Below are the code and all the weights of a small trained network. Each question names an input and a class and asks about switching units off, where a switched-off unit gives its printed mean instead of its output.

import numpy as np


def w(rows, s, z=0):
    codes = np.array(rows[::2]) - 128.0
    scale = np.full(codes.shape[1], s)
    scale[-1] = z or s
    return codes * scale


def norm(h):
    return h / np.sqrt((h * h).mean(-1, keepdims=True) + 1e-5)


def f(y):
    return y / 2 * (1 + np.tanh(0.7978845608 * (y + 0.044715 * y**3)))


def log_softmax(a):
    a = a - a.max(-1, keepdims=True)
    return a - np.log(np.exp(a).sum(-1, keepdims=True))


def net(x, mask):
    res = np.array(x, float).reshape(1, 5) / 4 @ E
    u = 0
    for l in range(3):
        y = f(norm(res) @ A[l][:, :-1].T + A[l][:, -1])
        res = res + np.where(mask[u : u + 3], y, B[l][:, -1]) @ B[l][:, :-1]
        u += 3
    return log_softmax(norm(res)[-1] @ U[:, :-1].T + U[:, -1])


A, B = {}, {}
E = w([
[19,84,1,162],'x0',
[110,174,88,1],'x1',
[133,122,119,130],'x2',
[120,131,137,130],'x3',
[144,50,138,92],'x4',
],0.0037)
A[0] = w([
[120,254,119,177,126],'L0N1',
[164,16,134,71,6],'L0N2',
[95,164,114,35,20],'L0N3',
],0.01,0.0021)
B[0] = w([
[115,14,181,71,233],'L0N1',
[101,49,192,86,224],'L0N2',
[244,151,73,149,252],'L0N3',
],0.011,0.0027)
A[1] = w([
[55,148,130,104,4],'L1N1',
[9,101,65,116,137],'L1N2',
[2,168,51,132,28],'L1N3',
],0.0084,0.0018)
B[1] = w([
[209,109,3,167,100],'L1N1',
[40,154,191,111,252],'L1N2',
[60,108,96,137,199],'L1N3',
],0.0074,0.003)
A[2] = w([
[163,173,202,123,141],'L2N1',
[61,133,191,107,116],'L2N2',
[138,69,133,253,8],'L2N3',
],0.014,0.0016)
B[2] = w([
[40,115,65,162,215],'L2N1',
[186,113,100,160,255],'L2N2',
[180,192,79,3,210],'L2N3',
],0.014,0.0051)
U = w([
[141,115,112,135,238],'0',
[175,199,95,70,121],'1',
[36,127,106,159,97],'2',
[138,75,198,96,109],'3',
[143,122,118,146,179],'4',
[147,178,189,180,8],'5',
[122,233,253,174,1],'6',
],0.012,0.0057)

Each question gives the input, the list of numbers given to net, and the class t.
The units are the neurons (one row each of A and B). Each row of codes is followed by its name. A weight is (code - 128) times the scale printed after its matrix; where a second scale follows, it is the last column's (A, B and U).
mask holds one flag per neuron, layer by layer. A switched-off neuron (its flag False) gives its mean, the last column of its row in B, instead of its output. The means were averaged over made-up inputs and are rounded, as every weight is.
A unit's drop is (log p(t) with every unit on - log p(t) with that unit switched off) / (log p(t) with every unit on - log p(t) with every unit switched off).
The circuit of an input: a set's keep is (log p(t) with only the set's units on - log p(t) with every unit switched off) / (log p(t) with every unit on - log p(t) with every unit switched off). Starting from all 9 units, units are removed one at a time, each time the one whose removal leaves the highest keep (on an exact tie, the one counted first), for as long as the keep stays at least 0.8.
circuit, biggest first: the units of the circuit, biggest drop first
k most important neurons: the k neurons with the biggest drops, biggest first
drop when u is switched off: that unit's drop, to one decimal
input [-2,-8,-3,5,-1], class 1: circuit, biggest first -> (L2N3)
input [7,-2,-5,6,-8], class 3: 4 most important neurons -> (L0N1; L2N1; L1N2; L2N3)
input [3,5,-2,0,8], class 3: 2 most important neurons -> (L0N2; L2N3)
input [0,-8,-2,7,8], class 1: 3 most important neurons -> (L2N3; L0N1; L1N2)
input [5,6,3,3,-8], class 3: 2 most important neurons -> (L0N1; L2N1)
input [-7,1,4,-5,3], class 2: 2 most important neurons -> (L2N1; L0N1)
input [-3,-5,1,-4,-6], class 3: 2 most important neurons -> (L0N1; L0N3)
input [-8,7,-4,0,-2], class 2: 2 most important neurons -> (L2N1; L2N3)
input [-7,-2,-3,-1,3], class 2: 2 most important neurons -> (L2N1; L0N1)
input [-7,-6,4,5,-6], class 2: 2 most important neurons -> (L2N1; L0N2)
input [5,0,1,7,7], class 3: 2 most important neurons -> (L0N2; L2N1)
input [1,-7,2,-3,7], class 1: 3 most important neurons -> (L2N3; L0N1; L1N2)
input [3,-8,-7,8,-8], class 1: 2 most important neurons -> (L2N3; L0N2)
input [-4,-1,2,-8,-8], class 3: most important neuron -> (L0N1)
input [6,-4,-2,-6,8], class 3: circuit, biggest first -> (L2N1; L0N2)
input [1,-8,-2,4,-3], class 1: drop when L2N3 is switched off -> 0.9
input [-8,0,-5,-8,3], class 2: drop when L2N2 is switched off -> 0.0
input [-8,4,6,-1,2], class 2: drop when L2N1 is switched off -> 1.0
